Here is a tiny trained network, its code and every weight. The questions are about switching its units off for an input and a target symbol, where a switched-off unit gives its printed mean instead of its output.

import numpy as np


def w(rows, s, z=0):
    codes = np.array(rows[::2]) - 128.0
    scale = np.full(codes.shape[1], s)
    scale[-1] = z or s
    return codes * scale


def f(y):
    return y / 2 * (1 + np.tanh(0.7978845608 * (y + 0.044715 * y**3)))


def softmax(a):
    e = np.exp(a - a.max(-1, keepdims=True))
    return e / e.sum(-1, keepdims=True)


def log_softmax(a):
    a = a - a.max(-1, keepdims=True)
    return a - np.log(np.exp(a).sum(-1, keepdims=True))


def net(x, mask):
    ids = ['αβγζηθλμξπσφψ'.index(c) for c in x.split()]
    T = len(ids)
    res = E[ids] + P[:T]
    q, k, v = (res @ M[0].T for M in (Q, K, V))
    z = softmax(np.where(np.tri(T) > 0, q @ k.T / 2**0.5, -1e9)) @ v
    res = res + np.where(mask[0], z, O[0][:, -1]) @ O[0][:, :-1]
    y = f(res @ A[0][:, :-1].T + A[0][:, -1])
    res = res + np.where(mask[1:17], y, B[0][:, -1]) @ B[0][:, :-1]
    return log_softmax(res[-1] @ U[:, :-1].T + U[:, -1])


Q, K, V, O, A, B = {}, {}, {}, {}, {}, {}
E = w([
[72,147,110],'α',
[78,128,108],'β',
[111,133,161],'γ',
[104,128,131],'ζ',
[147,177,111],'η',
[119,132,119],'θ',
[97,108,136],'λ',
[100,155,150],'μ',
[83,93,133],'ξ',
[179,182,117],'π',
[127,160,91],'σ',
[120,103,251],'φ',
[61,164,49],'ψ',
],0.023)
P = w([
[121,229,1],'0',
[242,126,199],'1',
[220,168,158],'2',
[183,148,100],'3',
[183,180,101],'4',
[191,137,163],'5',
],0.0061)
Q[0] = w([
[234,135,115],'h1',
[161,3,53],'h1',
],0.0053)
K[0] = w([
[2,133,179],'h1',
[233,47,172],'h1',
],0.0081)
V[0] = w([
[245,217,254],'h1',
[17,90,217],'h1',
],0.0083)
O[0] = w([
[196,255,167,250],'h1',
[59,183,210,177],'h1',
],0.0091,0.0017)
A[0] = w([
[177,81,93,184],'n1',
[129,73,127,153],'n2',
[108,70,157,48],'n3',
[181,112,133,39],'n4',
[112,92,85,181],'n5',
[137,191,104,103],'n6',
[119,107,175,193],'n7',
[172,158,190,180],'n8',
[129,119,116,2],'n9',
[145,208,146,90],'n10',
[246,113,127,157],'n11',
[151,170,47,44],'n12',
[144,67,211,42],'n13',
[113,152,119,5],'n14',
[132,203,89,104],'n15',
[135,117,105,51],'n16',
],0.011,0.0066)
B[0] = w([
[224,112,84,145],'n1',
[132,56,83,139],'n2',
[88,95,178,133],'n3',
[55,255,65,121],'n4',
[191,38,150,150],'n5',
[101,102,171,155],'n6',
[156,108,68,192],'n7',
[58,117,67,249],'n8',
[157,178,222,115],'n9',
[152,60,164,193],'n10',
[95,228,100,174],'n11',
[166,82,113,142],'n12',
[75,201,62,179],'n13',
[92,227,117,114],'n14',
[71,122,147,161],'n15',
[171,127,153,117],'n16',
],0.0076,0.011)
U = w([
[52,110,100,71],'α',
[42,77,93,2],'β',
[108,173,92,55],'γ',
[85,78,136,28],'ζ',
[131,66,127,10],'η',
[163,91,117,122],'θ',
[113,98,115,197],'λ',
[84,140,254,210],'μ',
[98,51,162,101],'ξ',
[161,175,118,109],'π',
[108,118,95,71],'σ',
[17,148,176,243],'φ',
[50,73,91,60],'ψ',
],0.0084,0.0053)

Each question gives the input, a string of symbols that net reads in full, and the target symbol t.
The units are the heads (2 rows each of Q, K, V and O) and the neurons (one row each of A and B). Each row of codes is followed by its name. A weight is (code - 128) times the scale printed after its matrix; where a second scale follows, it is the last column's (O, A, B and U).
mask holds one flag per unit, heads first, then neurons. A switched-off unit (its flag False) gives its mean, the last column of its rows in O or B, instead of its output. The means were averaged over made-up inputs and are rounded, as every weight is.
A unit's drop is (log p(t) with every unit on - log p(t) with that unit switched off) / (log p(t) with every unit on - log p(t) with every unit switched off).
The circuit of an input: a set's keep is (log p(t) with only the set's units on - log p(t) with every unit switched off) / (log p(t) with every unit on - log p(t) with every unit switched off). Starting from the 12 units with the biggest drops (on a tie, the unit counted first), units are removed one at a time, each time the one whose removal leaves the highest keep (on an exact tie, the one counted first), for as long as the keep stays at least 0.8.
circuit, biggest first: the units of the circuit, biggest drop first
most important unit: the unit with the biggest drop
top k neurons: the k neurons with the biggest drops, biggest first
drop of u: that unit's drop, to one decimal
input φ φ γ θ, target φ: circuit, biggest first -> (h1, n15)
input ξ φ φ, target φ: most important unit -> n13
input φ φ θ, target μ: circuit, biggest first -> (h1, n10)
input φ φ ξ φ μ θ, target μ: circuit, biggest first -> (h1, n13)
input φ π φ φ γ η, target μ: top 4 neurons -> (n10, n6, n13, n7)
input φ μ μ, target μ: circuit, biggest first -> (h1, n10)
input φ φ γ φ θ π, target μ: circuit, biggest first -> (h1, n6)
input φ π φ φ θ, target φ: top 2 neurons -> (n8, n15)
input φ φ γ γ, target μ: top 2 neurons -> (n10, n13)
input φ θ γ, target μ: drop of n13 -> 0.2
input α φ φ σ, target φ: drop of h1 -> 0.8
input π θ φ π, target φ: drop of n11 -> 0.3
